Below is a small trained network, with its code and all its weights. Each question gives an input and a class and asks what happens when units are switched off, that is, made to give their printed mean instead of their output.

import numpy as np


def w(rows, s, z=0):
    codes = np.array(rows[::2]) - 128.0
    scale = np.full(codes.shape[1], s)
    scale[-1] = z or s
    return codes * scale


def norm(h):
    return h / np.sqrt((h * h).mean(-1, keepdims=True) + 1e-5)


def f(y):
    return np.maximum(y, 0)


def log_softmax(a):
    a = a - a.max(-1, keepdims=True)
    return a - np.log(np.exp(a).sum(-1, keepdims=True))


def net(x, mask):
    res = np.array(x, float).reshape(1, 6) / 4 @ E
    u = 0
    for l in range(3):
        y = f(norm(res) @ A[l][:, :-1].T + A[l][:, -1])
        res = res + np.where(mask[u : u + 4], y, B[l][:, -1]) @ B[l][:, :-1]
        u += 4
    return log_softmax(norm(res)[-1] @ U[:, :-1].T + U[:, -1])


A, B = {}, {}
E = w([
[202,84,100,119,73,173,193,141,161,193,165],'x0',
[122,130,128,133,128,125,132,127,136,130,128],'x1',
[123,129,126,130,128,125,131,133,135,128,130],'x2',
[129,129,126,122,138,136,133,126,121,128,123],'x3',
[134,147,87,254,56,122,168,172,58,170,70],'x4',
[124,123,127,126,131,133,117,130,127,135,125],'x5',
],0.0047)
A[0] = w([
[140,89,88,215,69,141,253,233,8,208,75,6],'L0N0',
[127,180,77,199,129,97,111,145,72,98,40,53],'L0N1',
[205,50,109,122,95,196,184,149,184,172,180,173],'L0N2',
[94,121,143,122,179,153,83,104,159,48,131,231],'L0N3',
],0.0034,0.0021)
B[0] = w([
[158,152,95,188,49,127,8,2,93,181,77,253],'L0N0',
[87,94,217,70,204,113,153,185,106,204,252,199],'L0N1',
[121,42,177,138,186,210,186,153,178,60,124,231],'L0N2',
[170,143,48,209,120,132,139,155,185,67,57,218],'L0N3',
],0.0044,0.0055)
A[1] = w([
[70,221,153,131,123,42,107,100,1,218,113,57],'L1N0',
[126,118,98,25,161,113,127,100,155,104,178,33],'L1N1',
[173,221,85,147,91,17,85,93,93,129,52,253],'L1N2',
[89,228,102,105,119,60,68,122,148,36,59,232],'L1N3',
],0.0037,0.00046)
B[1] = w([
[95,93,197,77,133,96,208,201,138,46,189,241],'L1N0',
[109,141,123,252,114,120,140,135,10,152,169,186],'L1N1',
[105,88,98,60,227,171,164,175,195,56,171,232],'L1N2',
[192,117,76,92,17,120,156,42,141,233,27,255],'L1N3',
],0.0042,0.0041)
A[2] = w([
[148,248,3,78,144,53,67,23,114,90,93,40],'L2N0',
[15,141,175,104,118,67,121,158,74,130,168,2],'L2N1',
[15,199,238,110,144,26,122,211,6,116,169,24],'L2N2',
[205,91,139,54,43,184,201,147,185,173,77,34],'L2N3',
],0.0038,0.00081)
B[2] = w([
[144,200,72,120,102,39,44,205,134,95,94,245],'L2N0',
[46,197,148,84,177,130,219,143,53,209,181,201],'L2N1',
[1,246,184,105,217,164,147,146,55,220,186,253],'L2N2',
[75,213,132,79,158,17,83,154,84,93,138,232],'L2N3',
],0.0054,0.0042)
U = w([
[138,215,51,84,133,29,56,154,169,78,55,255],'0',
[1,207,173,106,191,125,166,168,73,189,157,107],'1',
[160,47,174,62,220,188,185,149,216,29,166,100],'2',
[200,84,98,212,8,171,122,78,105,176,97,105],'3',
],0.0087,0.00065)

Each question gives the input, the list of numbers given to net, and the class t.
The units are the neurons (one row each of A and B). Each row of codes is followed by its name. A weight is (code - 128) times the scale printed after its matrix; where a second scale follows, it is the last column's (A, B and U).
mask holds one flag per neuron, layer by layer. A switched-off neuron (its flag False) gives its mean, the last column of its row in B, instead of its output. The means were averaged over made-up inputs and are rounded, as every weight is.
A unit's drop is (log p(t) with every unit on - log p(t) with that unit switched off) / (log p(t) with every unit on - log p(t) with every unit switched off).
The circuit of an input: a set's keep is (log p(t) with only the set's units on - log p(t) with every unit switched off) / (log p(t) with every unit on - log p(t) with every unit switched off). Starting from all 12 units, units are removed one at a time, each time the one whose removal leaves the highest keep (on an exact tie, the one counted first), for as long as the keep stays at least 0.8.
circuit, biggest first: the units of the circuit, biggest drop first
k most important neurons: the k neurons with the biggest drops, biggest first
top k neurons in layer l: the k neurons of layer l with the biggest drops, biggest first
drop when u is switched off: that unit's drop, to one decimal
input [2,4,6,6,1,1], class 3: circuit, biggest first => (L0N0)
input [1,5,-8,4,-5,4], class 2: top 2 neurons in layer 2 => (L2N2; L2N0)
input [1,-2,-5,3,-1,-3], class 2: 2 most important neurons => (L1N3; L2N2)
input [1,6,-4,-2,-2,8], class 2: circuit, biggest first => (L2N0; L2N2)
input [2,-7,5,5,0,-8], class 2: 2 most important neurons => (L0N2; L1N3)
input [6,-1,4,7,1,-6], class 3: 3 most important neurons => (L0N0; L2N2; L1N2)
input [1,-7,-8,-3,-3,-6], class 2: 2 most important neurons => (L0N0; L1N3)
input [3,-1,4,1,0,3], class 2: 2 most important neurons => (L0N2; L2N2)
input [8,1,-2,6,-1,8], class 2: drop when L0N2 is switched off => 1.7
input [2,5,-8,-6,-2,4], class 2: drop when L2N2 is switched off => 0.1
input [1,4,8,-2,-2,6], class 2: drop when L1N3 is switched off => 0.7
